Here is a tiny trained network, its code and every weight. The questions are about switching its units off for an input and a class, where a switched-off unit gives its printed mean instead of its output.

import numpy as np


def w(rows, s, z=0):
    codes = np.array(rows[::2]) - 128.0
    scale = np.full(codes.shape[1], s)
    scale[-1] = z or s
    return codes * scale


def norm(h):
    return h / np.sqrt((h * h).mean(-1, keepdims=True) + 1e-5)


def f(y):
    return y / 2 * (1 + np.tanh(0.7978845608 * (y + 0.044715 * y**3)))


def log_softmax(a):
    a = a - a.max(-1, keepdims=True)
    return a - np.log(np.exp(a).sum(-1, keepdims=True))


def net(x, mask):
    res = np.array(x, float).reshape(1, 5) / 4 @ E
    u = 0
    for l in range(4):
        y = f(norm(res) @ A[l][:, :-1].T + A[l][:, -1])
        res = res + np.where(mask[u : u + 7], y, B[l][:, -1]) @ B[l][:, :-1]
        u += 7
    return log_softmax(norm(res)[-1] @ U[:, :-1].T + U[:, -1])


A, B = {}, {}
E = w([
[187,151,40,157,90,207],'x0',
[158,156,202,228,148,84],'x1',
[105,2,124,138,83,129],'x2',
[170,106,92,114,201,133],'x3',
[131,124,180,132,158,222],'x4',
],0.0092)
A[0] = w([
[174,157,107,140,76,172,113],'0.n0',
[101,100,115,25,86,152,141],'0.n1',
[254,120,68,52,219,123,145],'0.n2',
[176,139,79,98,165,11,59],'0.n3',
[76,162,193,214,103,126,101],'0.n4',
[122,153,219,198,53,43,2],'0.n5',
[171,140,145,180,91,36,112],'0.n6',
],0.0072,0.0057)
B[0] = w([
[6,183,157,37,253,169,161],'0.n0',
[93,138,63,27,158,47,253],'0.n1',
[131,138,232,29,84,192,245],'0.n2',
[168,208,231,121,87,72,165],'0.n3',
[223,81,157,234,154,61,196],'0.n4',
[133,50,224,193,67,44,201],'0.n5',
[54,242,151,79,68,182,205],'0.n6',
],0.0049,0.0032)
A[1] = w([
[41,141,111,120,108,84,107],'1.n0',
[206,128,173,151,186,114,124],'1.n1',
[94,103,220,173,109,147,114],'1.n2',
[138,201,124,204,136,126,104],'1.n3',
[77,119,128,169,87,101,8],'1.n4',
[145,79,188,155,84,90,57],'1.n5',
[157,137,194,87,254,156,39],'1.n6',
],0.0092,0.0018)
B[1] = w([
[74,186,179,65,88,172,212],'1.n0',
[42,143,134,133,162,159,208],'1.n1',
[103,91,191,226,140,28,252],'1.n2',
[112,227,135,167,193,70,191],'1.n3',
[147,174,113,183,125,188,162],'1.n4',
[170,173,93,201,116,107,243],'1.n5',
[71,152,109,140,201,254,222],'1.n6',
],0.0069,0.0035)
A[2] = w([
[192,199,60,131,60,160,187],'2.n0',
[102,135,133,125,195,184,2],'2.n1',
[246,91,122,202,103,100,235],'2.n2',
[164,100,64,85,137,183,139],'2.n3',
[104,187,95,132,99,59,254],'2.n4',
[123,97,129,114,154,73,113],'2.n5',
[224,129,38,64,114,148,5],'2.n6',
],0.011,0.0025)
B[2] = w([
[117,114,234,96,114,227,213],'2.n0',
[117,162,86,170,159,145,172],'2.n1',
[133,137,167,31,36,80,222],'2.n2',
[174,48,90,194,132,102,235],'2.n3',
[182,56,203,19,149,192,253],'2.n4',
[106,127,207,188,183,151,151],'2.n5',
[103,69,144,255,99,10,214],'2.n6',
],0.0071,0.005)
A[3] = w([
[114,197,129,183,105,50,22],'3.n0',
[132,206,159,126,158,94,129],'3.n1',
[103,106,99,119,136,201,254],'3.n2',
[143,252,127,154,146,163,189],'3.n3',
[125,117,160,187,160,151,55],'3.n4',
[115,111,159,171,62,70,158],'3.n5',
[85,80,5,104,138,149,31],'3.n6',
],0.011,0.0015)
B[3] = w([
[198,13,41,87,118,31,189],'3.n0',
[85,5,14,174,59,173,191],'3.n1',
[196,61,148,198,126,30,207],'3.n2',
[252,131,164,188,254,169,203],'3.n3',
[114,238,115,90,35,52,170],'3.n4',
[231,148,135,185,116,59,255],'3.n5',
[152,49,19,108,121,186,215],'3.n6',
],0.0074,0.0058)
U = w([
[67,161,154,155,131,142,79],'0',
[112,180,91,127,138,110,1],'1',
[122,42,49,116,143,144,170],'2',
[61,160,131,129,147,110,43],'3',
[171,177,144,162,249,176,169],'4',
[102,143,169,18,88,124,160],'5',
[173,118,181,197,113,58,199],'6',
],0.02,0.0079)

Each question gives the input, the list of numbers given to net, and the class t.
The units are the neurons (one row each of A and B). Each row of codes is followed by its name. A weight is (code - 128) times the scale printed after its matrix; where a second scale follows, it is the last column's (A, B and U).
mask holds one flag per neuron, layer by layer. A switched-off neuron (its flag False) gives its mean, the last column of its row in B, instead of its output. The means were averaged over made-up inputs and are rounded, as every weight is.
A unit's drop is (log p(t) with every unit on - log p(t) with that unit switched off) / (log p(t) with every unit on - log p(t) with every unit switched off).
The circuit of an input: a set's keep is (log p(t) with only the set's units on - log p(t) with every unit switched off) / (log p(t) with every unit on - log p(t) with every unit switched off). Starting from the 12 units with the biggest drops (on a tie, the unit counted first), units are removed one at a time, each time the one whose removal leaves the highest keep (on an exact tie, the one counted first), for as long as the keep stays at least 0.8.
units of the circuit, in order: the units of the circuit, biggest drop first
top k neurons: the k neurons with the biggest drops, biggest first
k most important neurons of layer l: the k neurons of layer l with the biggest drops, biggest first
drop when u is switched off: that unit's drop, to one decimal
input [-6,6,-1,4,8], class 4: units of the circuit, in order : 1.n6
input [1,2,-6,-6,1], class 4: top 2 neurons : 3.n3, 2.n6
input [7,2,-3,0,-6], class 4: top 3 neurons : 1.n3, 0.n0, 3.n3
input [-2,-4,5,7,-8], class 6: top 2 neurons : 2.n6, 0.n3
input [-4,-8,-5,6,8], class 2: top 2 neurons : 3.n6, 2.n3
input [8,0,8,8,-3], class 6: 2 most important neurons of layer 1 : 1.n6, 1.n1
input [-2,-5,-1,-4,5], class 2: 2 most important neurons of layer 2 : 2.n2, 2.n0
input [-8,3,-3,8,-6], class 4: 2 most important neurons of layer 1 : 1.n6, 1.n2
input [1,-2,-3,8,-8], class 5: 2 most important neurons of layer 0 : 0.n3, 0.n4
input [-3,-6,4,-2,-7], class 5: top 2 neurons : 1.n0, 3.n1
input [-5,4,-2,5,0], class 4: top 2 neurons : 1.n6, 3.n3
input [8,-2,2,-1,-8], class 6: 3 most important neurons of layer 2 : 2.n6, 2.n0, 2.n1
input [6,2,-6,-8,-6], class 4: top 2 neurons : 3.n3, 1.n3
input [4,-6,-3,6,-8], class 6: top 3 neurons : 2.n6, 0.n3, 1.n6
input [5,1,-7,2,-8], class 4: most important neuron of layer 1 : 1.n3
input [4,-1,1,-3,-1], class 2: top 3 neurons : 0.n0, 1.n5, 0.n4
input [2,-6,-7,-1,-2], class 5: 2 most important neurons of layer 2 : 2.n0, 2.n6
input [-1,-4,-6,-8,5], class 4: drop when 3.n3 is switched off : 0.2
input [3,-3,-1,2,-4], class 6: drop when 2.n6 is switched off : 2.2
input [5,-2,-5,-4,1], class 4: drop when 0.n0 is switched off : 0.3
input [-3,-1,-6,3,-7], class 5: top neuron : 2.n4
